[[-22 -47  41 -37]
 [  7 -41  30 -52]
 [  3  43 -24  36]
 [ -6 -42  34 -41]]
->
[[-41  30]
 [ 43 -24]]

[[ 33   7  -3]
 [ -4  45 -36]
 [-19 -42  34]
 [  4  42  16]]
->
[[ 45 -36]
 [-42  34]]

[[-12 -10   3]
 [-20  11  -2]
 [  9 -12   1]
 [-54   2  11]]
->
[[ 11  -2]
 [-12   1]]

[[-23 -40  45 -24]
 [-45 -28  11 -38]
 [-51 -32  40 -54]
 [ 37  12 -12  14]
 [ 29  56 -49  50]]
->
[[-28  11]
 [-32  40]]

[[ 38 -34 -27  16  37]
 [  2  33 -10 -11   9]
 [ -3   5 -41  48  -4]
 [ 39  33 -29  25  38]]
->
[[ 33 -10]
 [  5 -41]]

[[  2   0  -1   9   1]
 [-52 -47 -13  -5 -50]
 [  5   3  -2   6   3]]
->
[[-47 -13]
 [  3  -2]]

[[-12   5  21]
 [ -4   2   3]
 [-37 -16 -58]
 [-40   3  15]
 [  3   7  27]]
->
[[  2   3]
 [-16 -58]]

[[ 42  42  -3 -29  35]
 [ -6 -47  34 -35  -1]
 [ 49  27  -9  -8  44]]
->
[[-47  34]
 [ 27  -9]]

[[  4  54  -5  -3]
 [-26   5  -3  -7]
 [-18   3 -23 -24]
 [-26 -24 -31 -12]
 [ -5  -3  -9  22]]
->
[[  5  -3]
 [  3 -23]]
---
[[ 26  13]
 [-10  20]
 [ 21  12]
 [  3  -6]
 [  2 -39]
 [  8  -5]
 [ 13 -28]
 [ -8  27]
 [-22  47]
 [-15  62]]
->
[[-10  20]
 [  3  -6]
 [  8  -5]
 [ -8  27]
 [-15  62]]

[[-25  18 -11]
 [ 45 -24 -16]
 [-48 -21   2]
 [-15 -12  -9]
 [ -6  33  22]
 [-20 -17 -14]
 [-22  34 -12]
 [ 49   5 -17]
 [-48   3 -26]]
->
[[ 45 -24 -16]
 [-15 -12  -9]
 [-20 -17 -14]
 [ 49   5 -17]]

[[  3  -8 -15  -9 -18 -42]
 [ 18 -12 -32  -5   6 -44]
 [ -1 -25  -4 -24 -11  -9]
 [  6  -8 -12   1 -18 -20]
 [ 19  14  12  12 -21 -46]]
->
[[ 18 -12 -32  -5   6 -44]
 [  6  -8 -12   1 -18 -20]]

[[ 13 -20   8 -17 -34  14]
 [ 14   2  -9 -37   0 -27]
 [ -7 -47  15  24 -17  24]
 [ -5  -2 -13   6  -7 -29]
 [  8   0   0  17  17 -16]
 [-15  -2   8  -9  17  18]
 [  4 -17   6   6 -30   2]
 [-15  48   3 -26  53  15]]
->
[[ 14   2  -9 -37   0 -27]
 [ -5  -2 -13   6  -7 -29]
 [-15  -2   8  -9  17  18]
 [-15  48   3 -26  53  15]]

[[15 49 11 11 28  6  6  8  9 19 21 12 10 30 23 20]
 [15 39 28 25 37 11 19 23  8  9 18 11 10 13 10  7]]
->
[[15 39 28 25 37 11 19 23  8  9 18 11 10 13 10  7]]

[[-43 -43  45]
 [-37 -38  38]
 [-40 -41  44]
 [ 36  41 -39]
 [ 32  31 -34]
 [ 26  26 -29]
 [-41 -41  42]
 [-11 -13  10]
 [ 41  44 -41]
 [-38 -37  37]
 [-44 -41  47]
 [-45 -39  43]]
->
[[-37 -38  38]
 [ 36  41 -39]
 [ 26  26 -29]
 [-11 -13  10]
 [-38 -37  37]
 [-45 -39  43]]

[[ 10 -39]
 [  5 -11]
 [-38   9]
 [  9 -48]]
->
[[  5 -11]
 [  9 -48]]

[[-17  34  24]
 [ 23 -50 -47]]
->
[[ 23 -50 -47]]

[[ -2  18 -21]
 [  6  12 -29]
 [ 47  -1  27]
 [ 16  -5   3]
 [-23 -16 -11]
 [-23   6 -39]
 [  0  31 -21]
 [-19  22 -27]
 [-38  26 -52]]
->
[[  6  12 -29]
 [ 16  -5   3]
 [-23   6 -39]
 [-19  22 -27]]
---
[[  0  -1   1  -2   0   0   2   0   1   0   0   0]
 [ -2  -1  -3   2  40  36 -46  -2  -1  47 -44   0]
 [ -1   1  -1   3   3   1   0  15 -55   1   6  -1]]
->
[[  0   1   0   2   1   0]
 [ -2  -3  40 -46  -1 -44]
 [ -1  -1   3   0 -55   6]]

[[ 17 -20 -10  -2 -50]
 [  4   3 -37  27  29]
 [ 44   4 -39 -39  15]
 [ 13  -3   6 -16 -13]
 [ 14  -1   4 -22  -4]
 [  0   9   5  -5  14]]
->
[[ 17 -10 -50]
 [  4 -37  29]
 [ 44 -39  15]
 [ 13   6 -13]
 [ 14   4  -4]
 [  0   5  14]]

[[ 39 -22  27 -20]
 [ 43 -29 -14 -17]
 [ -6 -15  30 -17]
 [ 27  -3  39  -9]
 [-24 -35   9 -25]
 [ 29 -22  21 -20]
 [ 45  19 -31  19]
 [-17 -18  32 -18]]
->
[[ 39  27]
 [ 43 -14]
 [ -6  30]
 [ 27  39]
 [-24   9]
 [ 29  21]
 [ 45 -31]
 [-17  32]]

[[  0   2   3  -4  -3  -3  -3   1  -1]
 [ -9  -9 -13  -3  -7  -7 -11  -7  -3]
 [ -8 -23 -46  28  19  34  22 -28   5]
 [ -7 -20 -41  23  17  31  21 -26   4]
 [ -7  14  38 -44 -36 -52 -46  23 -12]
 [-19  -6 -23   0 -14 -14 -40   6  18]
 [ 41  40 -15 -35 -38  17 -12 -41  30]
 [ -6 -22 -55  32  21  42  23 -33  13]
 [ -8   9  40 -36 -28 -52 -38  27 -19]
 [  0   0   0  -1  -1  -1   0  -1  -1]]
->
[[  0   3  -3  -3  -1]
 [ -9 -13  -7 -11  -3]
 [ -8 -46  19  22   5]
 [ -7 -41  17  21   4]
 [ -7  38 -36 -46 -12]
 [-19 -23 -14 -40  18]
 [ 41 -15 -38 -12  30]
 [ -6 -55  21  23  13]
 [ -8  40 -28 -38 -19]
 [  0   0  -1   0  -1]]

[[ 27  -7  13   4 -15   0  43]
 [ 23 -59   7 -25   5   0  23]
 [-18   0 -29 -25 -32   0 -22]
 [-30 -22 -16 -19  -5 -13  49]]
->
[[ 27  13 -15  43]
 [ 23   7   5  23]
 [-18 -29 -32 -22]
 [-30 -16  -5  49]]

[[  1   5  -7   7  25  -9  45  12   3  -5  21   4 -17 -37  18 -27]
 [  5 -11 -30  18 -14 -15 -25  20 -20   1 -30  39 -17  36  -6   2]]
->
[[  1  -7  25  45   3  21 -17  18]
 [  5 -30 -14 -25 -20 -30 -17  -6]]

[[  3  -4  12 -13   5  34  10  18   7   3   2  -8 -17  24]
 [ -4   4 -12   6  -2   6  27  19  21   3 -40  25  15 -11]
 [ -4 -14  -2 -21  -6  58 -17   0 -15 -10 -24   4  -8  15]
 [  5  -1   6  -9 -11 -13 -15 -23 -23  -1  36   3  17  -6]
 [  1   8  -6  25  18 -24   3  -2   6   2  25  10 -39 -12]]
->
[[  3  12   5  10   7   2 -17]
 [ -4 -12  -2  27  21 -40  15]
 [ -4  -2  -6 -17 -15 -24  -8]
 [  5   6 -11 -15 -23  36  17]
 [  1  -6  18   3   6  25 -39]]

[[ -2 -17 -14  -5  10 -19   5]
 [ 17  23   9 -17 -14   8  22]
 [-32 -59  20 -11  30 -40  21]
 [ -5 -22   8  20  -1  14 -18]
 [  2  54 -34  16   7   3 -36]
 [  0  24 -26  15  11  -7 -28]
 [ 20  23  10  17 -30  33  -4]
 [-16 -39  37  -5   4  -5  18]
 [ -9   9 -19  12  16  14 -35]
 [  5 -36  18 -31 -12 -16  39]
 [ 24  36   1  -4 -22   8  16]]
->
[[ -2 -14  10   5]
 [ 17   9 -14  22]
 [-32  20  30  21]
 [ -5   8  -1 -18]
 [  2 -34   7 -36]
 [  0 -26  11 -28]
 [ 20  10 -30  -4]
 [-16  37   4  18]
 [ -9 -19  16 -35]
 [  5  18 -12  39]
 [ 24   1 -22  16]]
